Below is a small trained network, with its code and all its weights. Each question gives an input and a class and asks what happens when units are switched off, that is, made to give their printed mean instead of their output.

import numpy as np


def w(rows, s, z=0):
    codes = np.array(rows[::2]) - 128.0
    scale = np.full(codes.shape[1], s)
    scale[-1] = z or s
    return codes * scale


def f(y):
    return np.maximum(y, 0)


def log_softmax(a):
    a = a - a.max(-1, keepdims=True)
    return a - np.log(np.exp(a).sum(-1, keepdims=True))


def net(x, mask):
    res = np.array(x, float).reshape(1, 5) / 4 @ E
    y = f(res @ A[0][:, :-1].T + A[0][:, -1])
    res = res + np.where(mask, y, B[0][:, -1]) @ B[0][:, :-1]
    return log_softmax(res[-1] @ U[:, :-1].T + U[:, -1])


A, B = {}, {}
E = w([
[168,59,198,159,187,180,145,44],'x0',
[127,116,110,7,69,170,105,112],'x1',
[86,91,50,95,182,54,136,62],'x2',
[127,129,149,114,145,120,143,135],'x3',
[126,139,139,127,130,125,123,118],'x4',
],0.018)
A[0] = w([
[70,168,82,163,179,115,167,148,143],'neuron 1',
[156,58,162,72,145,196,121,76,49],'neuron 2',
[222,115,126,186,91,148,107,113,100],'neuron 3',
[139,173,113,192,134,49,119,209,196],'neuron 4',
[104,18,124,251,189,112,166,53,116],'neuron 5',
[73,208,111,170,116,60,150,174,208],'neuron 6',
[216,212,165,105,48,237,129,226,253],'neuron 7',
[110,140,68,46,133,77,123,85,109],'neuron 8',
[170,70,141,17,96,205,135,51,27],'neuron 9',
[165,155,227,212,137,224,126,190,235],'neuron 10',
[71,163,94,5,60,180,92,220,140],'neuron 11',
],0.011,0.0073)
B[0] = w([
[166,88,129,130,118,115,94,94,181],'neuron 1',
[131,52,140,181,132,103,112,165,186],'neuron 2',
[120,132,147,133,145,162,134,156,159],'neuron 3',
[128,72,141,219,85,125,80,141,212],'neuron 4',
[192,178,175,122,176,131,122,39,235],'neuron 5',
[99,66,85,132,114,97,49,133,217],'neuron 6',
[145,154,252,129,141,89,124,142,252],'neuron 7',
[80,138,65,83,147,127,139,85,215],'neuron 8',
[116,53,110,153,85,87,57,158,207],'neuron 9',
[154,167,104,215,114,173,156,172,235],'neuron 10',
[112,189,195,86,136,59,154,94,249],'neuron 11',
],0.015,0.025)
U = w([
[114,96,180,209,77,122,81,219,197],'0',
[148,202,216,131,177,98,142,69,246],'1',
[107,37,71,156,144,94,74,84,117],'2',
[31,182,68,35,108,97,151,115,7],'3',
[168,169,121,221,171,251,217,163,14],'4',
],0.012,0.002)

Each question gives the input, the list of numbers given to net, and the class t.
The units are the neurons (one row each of A and B). Each row of codes is followed by its name. A weight is (code - 128) times the scale printed after its matrix; where a second scale follows, it is the last column's (A, B and U).
mask holds one flag per neuron, in row order. A switched-off neuron (its flag False) gives its mean, the last column of its row in B, instead of its output. The means were averaged over made-up inputs and are rounded, as every weight is.
A unit's drop is (log p(t) with every unit on - log p(t) with that unit switched off) / (log p(t) with every unit on - log p(t) with every unit switched off).
The circuit of an input: a set's keep is (log p(t) with only the set's units on - log p(t) with every unit switched off) / (log p(t) with every unit on - log p(t) with every unit switched off). Starting from all 11 units, units are removed one at a time, each time the one whose removal leaves the highest keep (on an exact tie, the one counted first), for as long as the keep stays at least 0.8.
circuit, biggest first: the units of the circuit, biggest drop first
most important unit: the unit with the biggest drop
k most important neurons: the k neurons with the biggest drops, biggest first
drop when u is switched off: that unit's drop, to one decimal
input [-2,-2,2,-4,-8], class 2: most important unit : neuron 7
input [0,8,-5,2,4], class 1: 3 most important neurons : neuron 11; neuron 7; neuron 4
input [0,5,7,-6,4], class 3: circuit, biggest first : neuron 8; neuron 4
input [0,4,8,2,3], class 3: 2 most important neurons : neuron 8; neuron 4
input [0,7,4,-5,-7], class 3: 4 most important neurons : neuron 11; neuron 4; neuron 8; neuron 6
input [-8,1,1,5,-6], class 3: circuit, biggest first : neuron 11; neuron 5; neuron 8
input [0,-2,2,1,-1], class 2: 3 most important neurons : neuron 7; neuron 11; neuron 10
input [-2,6,1,-3,-1], class 3: 2 most important neurons : neuron 5; neuron 8
input [4,0,-4,2,-7], class 4: circuit, biggest first : neuron 10; neuron 6
input [0,1,0,-5,-7], class 1: 4 most important neurons : neuron 4; neuron 9; neuron 6; neuron 10
input [-4,1,8,-2,4], class 3: 2 most important neurons : neuron 8; neuron 9
input [1,-7,-8,2,8], class 4: 2 most important neurons : neuron 10; neuron 9
input [6,1,-4,3,-7], class 0: 2 most important neurons : neuron 9; neuron 2
input [8,-6,-3,4,4], class 4: circuit, biggest first : neuron 10
input [-1,-4,4,-2,-5], class 2: 2 most important neurons : neuron 7; neuron 11
input [1,-1,-8,-3,5], class 4: 3 most important neurons : neuron 10; neuron 9; neuron 6
input [-6,1,3,4,7], class 3: 2 most important neurons : neuron 11; neuron 9
input [4,1,6,-6,4], class 2: 3 most important neurons : neuron 7; neuron 11; neuron 9
input [6,-4,-1,4,-1], class 4: 2 most important neurons : neuron 10; neuron 11
input [-6,1,-8,-6,6], class 1: circuit, biggest first : neuron 11
input [2,6,-4,4,6], class 0: 2 most important neurons : neuron 9; neuron 5
input [-8,7,-1,-3,-2], class 1: drop when neuron 7 is switched off : 1.1
input [-6,2,-2,4,1], class 1: drop when neuron 11 is switched off : 1.3
input [8,-4,-7,-8,-3], class 4: drop when neuron 10 is switched off : 0.7
input [3,5,0,8,-7], class 0: drop when neuron 8 is switched off : 0.2
